Here is a tiny trained network, its code and every weight. The questions are about switching its units off for an input and a target symbol, where a switched-off unit gives its printed mean instead of its output.

import numpy as np


def w(rows, s, z=0):
    codes = np.array(rows[::2]) - 128.0
    scale = np.full(codes.shape[1], s)
    scale[-1] = z or s
    return codes * scale


def f(y):
    return np.maximum(y, 0)


def softmax(a):
    e = np.exp(a - a.max(-1, keepdims=True))
    return e / e.sum(-1, keepdims=True)


def log_softmax(a):
    a = a - a.max(-1, keepdims=True)
    return a - np.log(np.exp(a).sum(-1, keepdims=True))


def net(x, mask):
    ids = ['αβγεζηθλμξπστω'.index(c) for c in x.split()]
    T = len(ids)
    res = E[ids] + P[:T]
    r = res
    for j in range(2):
        rows = slice(4 * j, 4 * j + 4)
        q, k, v = (r @ M[0][rows].T for M in (Q, K, V))
        z = softmax(np.where(np.tri(T) > 0, q @ k.T / 4**0.5, -1e9)) @ v
        o = O[0][rows]
        res = res + np.where(mask[j], z, o[:, -1]) @ o[:, :-1]
    y = f(res @ A[0][:, :-1].T + A[0][:, -1])
    res = res + np.where(mask[2:6], y, B[0][:, -1]) @ B[0][:, :-1]
    return log_softmax(res[-1] @ U[:, :-1].T + U[:, -1])


Q, K, V, O, A, B = {}, {}, {}, {}, {}, {}
E = w([
[125,146,174],'α',
[168,98,113],'β',
[164,151,236],'γ',
[152,56,39],'ε',
[106,74,113],'ζ',
[189,142,132],'η',
[126,149,171],'θ',
[158,87,73],'λ',
[130,153,159],'μ',
[126,145,178],'ξ',
[95,143,131],'π',
[43,116,124],'σ',
[111,161,100],'τ',
[74,148,254],'ω',
],0.019)
P = w([
[100,87,128],'0',
[58,123,137],'1',
[32,145,165],'2',
[15,159,176],'3',
[2,167,168],'4',
[4,146,174],'5',
],0.0037)
Q[0] = w([
[125,96,160],'h0',
[166,173,166],'h0',
[1,73,116],'h0',
[238,85,184],'h0',
[183,155,62],'h1',
[85,169,114],'h1',
[103,228,140],'h1',
[117,184,127],'h1',
],0.032)
K[0] = w([
[137,148,99],'h0',
[154,177,156],'h0',
[22,130,67],'h0',
[252,130,113],'h0',
[210,169,81],'h1',
[100,173,117],'h1',
[83,209,155],'h1',
[110,176,136],'h1',
],0.033)
V[0] = w([
[132,84,144],'h0',
[197,147,240],'h0',
[164,1,180],'h0',
[240,143,107],'h0',
[186,253,131],'h1',
[49,174,50],'h1',
[46,63,86],'h1',
[81,209,57],'h1',
],0.0078)
O[0] = w([
[109,154,98,129],'h0',
[251,190,82,58],'h0',
[76,190,27,106],'h0',
[117,4,75,3],'h0',
[135,1,206,83],'h1',
[71,71,48,185],'h1',
[101,186,37,190],'h1',
[100,50,91,159],'h1',
],0.0089,0.0055)
A[0] = w([
[137,168,76,124],'n0',
[101,136,183,2],'n1',
[117,23,69,148],'n2',
[199,72,2,116],'n3',
],0.015,0.0092)
B[0] = w([
[169,85,108,255],'n0',
[193,202,36,171],'n1',
[249,138,94,244],'n2',
[6,46,178,183],'n3',
],0.016,0.0067)
U = w([
[118,151,193,155],'α',
[94,106,161,112],'β',
[190,135,214,70],'γ',
[121,81,77,3],'ε',
[84,172,1,110],'ζ',
[145,74,224,151],'η',
[125,142,186,154],'θ',
[120,101,124,58],'λ',
[127,140,180,128],'μ',
[117,149,187,131],'ξ',
[3,169,179,244],'π',
[89,158,119,1],'σ',
[216,125,56,192],'τ',
[132,234,107,56],'ω',
],0.0081,0.0061)

Each question gives the input, a string of symbols that net reads in full, and the target symbol t.
The units are the heads (4 rows each of Q, K, V and O) and the neurons (one row each of A and B). Each row of codes is followed by its name. A weight is (code - 128) times the scale printed after its matrix; where a second scale follows, it is the last column's (O, A, B and U).
mask holds one flag per unit, heads first, then neurons. A switched-off unit (its flag False) gives its mean, the last column of its rows in O or B, instead of its output. The means were averaged over made-up inputs and are rounded, as every weight is.
A unit's drop is (log p(t) with every unit on - log p(t) with that unit switched off) / (log p(t) with every unit on - log p(t) with every unit switched off).
The circuit of an input: a set's keep is (log p(t) with only the set's units on - log p(t) with every unit switched off) / (log p(t) with every unit on - log p(t) with every unit switched off). Starting from all 6 units, units are removed one at a time, each time the one whose removal leaves the highest keep (on an exact tie, the one counted first), for as long as the keep stays at least 0.8.
circuit, biggest first: the units of the circuit, biggest drop first
top k neurons: the k neurons with the biggest drops, biggest first
heads that matter: for each layer, one digit per head in row order, 1 if its drop is at least 0.15 and else 0, layers parted by /
drop when u is switched off: that unit's drop, to one decimal
input σ μ α, target ζ: top 2 neurons => [n2; n3]
input λ η σ τ τ π, target π: top 2 neurons => [n2; n1]
input τ τ ε ε, target ε: circuit, biggest first => [n3; n2; h1; h0]
input σ θ ω τ, target ω: circuit, biggest first => [h1; h0; n1]
input ω τ σ τ ε ζ, target π: circuit, biggest first => [h0; n2]
input α τ τ τ π, target π: circuit, biggest first => [n2]
input τ τ σ η ω τ, target ω: top 3 neurons => [n1; n3; n0]
input ω ζ ε ζ ω σ, target ω: circuit, biggest first => [n1; h0; h1]
input ω ζ ω τ η, target η: circuit, biggest first => [n3; h0; h1]
input α σ ξ, target ζ: heads that matter => 01
input τ ω σ τ ζ ζ, target π: heads that matter => 10
input σ θ τ η α, target π: heads that matter => 11
input ζ ζ ζ ξ η, target η: heads that matter => 10
input τ τ σ τ τ, target π: top 3 neurons => [n2; n0; n1]
input ω η ζ ω β σ, target ω: top neuron => [n1]
input μ ζ γ, target γ: drop when h1 is switched off => 1.4
input ξ τ τ γ ζ ω, target ω: drop when h1 is switched off => 0.2
input σ ε α, target ζ: drop when n0 is switched off => 0.1
